Below are the code and all the weights of a small trained network. Each question names an input and a class and asks about switching units off, where a switched-off unit gives its printed mean instead of its output.

import numpy as np


def w(rows, s, z=0):
    codes = np.array(rows[::2]) - 128.0
    scale = np.full(codes.shape[1], s)
    scale[-1] = z or s
    return codes * scale


def norm(h):
    return h / np.sqrt((h * h).mean(-1, keepdims=True) + 1e-5)


def f(y):
    return np.maximum(y, 0)


def log_softmax(a):
    a = a - a.max(-1, keepdims=True)
    return a - np.log(np.exp(a).sum(-1, keepdims=True))


def net(x, mask):
    res = np.array(x, float).reshape(1, 7) / 4 @ E
    u = 0
    for l in range(2):
        y = f(norm(res) @ A[l][:, :-1].T + A[l][:, -1])
        res = res + np.where(mask[u : u + 11], y, B[l][:, -1]) @ B[l][:, :-1]
        u += 11
    return log_softmax(norm(res)[-1] @ U[:, :-1].T + U[:, -1])


A, B = {}, {}
E = w([
[75,76,140,171,158,121,116,66,74,209,214],'x0',
[79,35,177,85,77,247,105,255,48,96,133],'x1',
[136,117,130,126,130,137,131,118,133,117,140],'x2',
[141,112,103,126,117,126,142,103,86,132,105],'x3',
[197,218,174,212,160,93,176,147,71,27,152],'x4',
[124,146,132,118,117,115,124,134,105,151,101],'x5',
[128,138,141,124,123,125,122,139,133,141,122],'x6',
],0.0057)
A[0] = w([
[100,90,155,116,144,211,157,155,63,61,110,113],'0.n1',
[171,187,193,235,137,134,180,140,41,121,206,25],'0.n2',
[163,211,157,179,88,110,135,114,77,80,182,71],'0.n3',
[191,156,138,142,82,71,193,235,109,37,111,177],'0.n4',
[126,126,89,104,67,104,149,120,94,120,129,66],'0.n5',
[151,96,133,106,144,163,145,152,91,86,69,145],'0.n6',
[114,81,143,187,86,199,82,182,60,136,153,13],'0.n7',
[106,110,125,89,2,134,136,166,152,104,153,3],'0.n8',
[74,86,114,87,90,202,109,191,104,123,119,52],'0.n9',
[183,203,119,189,166,26,203,91,180,109,112,159],'0.n10',
[192,140,65,52,127,140,115,149,199,99,68,76],'0.n11',
],0.0061,0.003)
B[0] = w([
[123,225,166,167,171,166,107,144,130,114,134,204],'0.n1',
[123,113,66,35,199,86,123,177,40,172,170,213],'0.n2',
[225,123,145,138,115,102,71,188,249,79,121,193],'0.n3',
[81,175,166,221,183,190,140,36,164,163,88,222],'0.n4',
[163,100,106,115,127,136,66,162,176,165,156,134],'0.n5',
[102,174,139,159,117,142,152,199,152,113,113,174],'0.n6',
[92,114,166,78,126,76,30,178,108,83,120,193],'0.n7',
[171,134,98,176,166,79,166,53,124,139,80,161],'0.n8',
[179,1,161,176,146,47,118,80,182,73,91,209],'0.n9',
[127,41,83,114,94,145,93,113,114,144,113,254],'0.n10',
[147,95,40,56,136,32,47,234,60,147,235,188],'0.n11',
],0.0058,0.0081)
A[1] = w([
[164,169,100,220,216,120,50,120,67,107,168,219],'1.n1',
[139,171,33,174,115,77,76,155,163,78,116,135],'1.n2',
[53,143,138,162,95,181,200,22,170,204,135,73],'1.n3',
[140,110,134,169,114,67,134,97,204,104,53,38],'1.n4',
[65,64,119,163,134,149,32,165,84,111,186,141],'1.n5',
[205,76,93,158,120,155,136,89,238,117,16,101],'1.n6',
[69,49,228,218,46,146,91,60,135,67,99,222],'1.n7',
[95,207,158,121,93,253,173,160,166,132,118,111],'1.n8',
[113,24,96,93,122,70,11,93,141,186,175,254],'1.n9',
[212,143,59,120,181,168,144,127,188,240,162,176],'1.n10',
[55,157,67,136,133,192,180,99,112,188,174,140],'1.n11',
],0.0061,0.0015)
B[1] = w([
[74,98,126,89,78,127,160,107,158,107,92,198],'1.n1',
[109,91,161,96,74,107,151,101,125,183,169,177],'1.n2',
[105,181,183,159,145,186,147,200,124,1,29,139],'1.n3',
[129,130,130,107,193,142,123,204,80,130,167,158],'1.n4',
[160,136,142,48,144,133,147,160,153,163,83,189],'1.n5',
[98,98,219,34,221,156,153,191,62,58,55,176],'1.n6',
[172,173,23,138,90,110,155,45,118,186,191,171],'1.n7',
[162,154,65,214,82,130,169,77,64,181,184,137],'1.n8',
[113,176,122,208,102,129,147,99,141,111,162,251],'1.n9',
[175,155,105,155,84,174,71,140,122,187,162,178],'1.n10',
[135,187,161,148,113,111,166,200,134,69,82,137],'1.n11',
],0.0078,0.014)
U = w([
[185,115,17,157,82,112,120,47,134,230,212,20],'0',
[149,71,195,20,217,150,139,200,77,102,78,255],'1',
[115,240,138,240,120,246,182,90,137,94,72,91],'2',
],0.012,0.0006)

Each question gives the input, the list of numbers given to net, and the class t.
The units are the neurons (one row each of A and B). Each row of codes is followed by its name. A weight is (code - 128) times the scale printed after its matrix; where a second scale follows, it is the last column's (A, B and U).
mask holds one flag per neuron, layer by layer. A switched-off neuron (its flag False) gives its mean, the last column of its row in B, instead of its output. The means were averaged over made-up inputs and are rounded, as every weight is.
A unit's drop is (log p(t) with every unit on - log p(t) with that unit switched off) / (log p(t) with every unit on - log p(t) with every unit switched off).
The circuit of an input: a set's keep is (log p(t) with only the set's units on - log p(t) with every unit switched off) / (log p(t) with every unit on - log p(t) with every unit switched off). Starting from the 12 units with the biggest drops (on a tie, the unit counted first), units are removed one at a time, each time the one whose removal leaves the highest keep (on an exact tie, the one counted first), for as long as the keep stays at least 0.8.
circuit, biggest first: the units of the circuit, biggest drop first
most important unit: the unit with the biggest drop
k most important neurons: the k neurons with the biggest drops, biggest first
k most important neurons of layer l: the k neurons of layer l with the biggest drops, biggest first
drop when u is switched off: that unit's drop, to one decimal
input [5,8,-7,-2,0,3,-8], class 0: 3 most important neurons -> (1.n7 1.n6 0.n9)
input [5,-5,0,-7,-5,7,-7], class 2: most important unit -> 1.n3
input [-8,-2,-1,-1,1,2,-1], class 1: 3 most important neurons -> (0.n2 0.n4 1.n6)
input [0,6,7,-6,1,-5,0], class 2: 4 most important neurons of layer 1 -> (1.n6 1.n7 1.n2 1.n10)
input [-8,0,0,-2,-5,1,-4], class 0: 2 most important neurons of layer 0 -> (0.n11 0.n3)
input [0,5,-1,4,3,3,4], class 2: 2 most important neurons -> (0.n4 0.n1)
input [0,-4,6,-3,1,-3,8], class 1: 2 most important neurons -> (1.n6 0.n11)
input [8,1,4,7,1,7,6], class 1: 3 most important neurons of layer 1 -> (1.n7 1.n10 1.n5)
input [1,-8,-5,-5,-3,8,-2], class 2: 2 most important neurons -> (1.n3 0.n2)
input [0,-1,-4,-6,4,-5,5], class 1: 2 most important neurons -> (0.n3 0.n11)
input [2,1,-7,5,4,-1,-1], class 1: 2 most important neurons -> (1.n7 1.n9)
input [2,-7,7,1,-4,4,-2], class 2: 2 most important neurons -> (1.n3 0.n11)
input [3,3,-4,8,6,-5,4], class 1: 2 most important neurons -> (0.n2 1.n9)
input [-3,8,-1,-6,8,-5,1], class 2: circuit, biggest first -> (0.n4)
input [1,-3,-2,-4,8,3,6], class 0: 2 most important neurons of layer 1 -> (1.n10 1.n5)
input [-5,-5,-3,3,2,-8,0], class 1: 2 most important neurons -> (1.n6 0.n2)
input [2,-7,-7,2,-7,-1,0], class 2: 2 most important neurons -> (1.n3 0.n2)
input [0,5,-3,6,2,-5,-6], class 2: 2 most important neurons of layer 1 -> (1.n6 1.n7)
input [5,-3,2,1,-6,-7,-8], class 2: drop when 1.n3 is switched off -> 0.1
input [-6,0,2,5,-1,1,2], class 0: drop when 0.n11 is switched off -> 3.4
input [4,-7,4,7,-8,5,2], class 2: drop when 1.n3 is switched off -> 0.3
input [8,-4,1,6,-5,-8,-2], class 2: drop when 1.n3 is switched off -> 0.3
input [-7,-2,-6,7,-1,-8,6], class 0: most important unit -> 0.n11
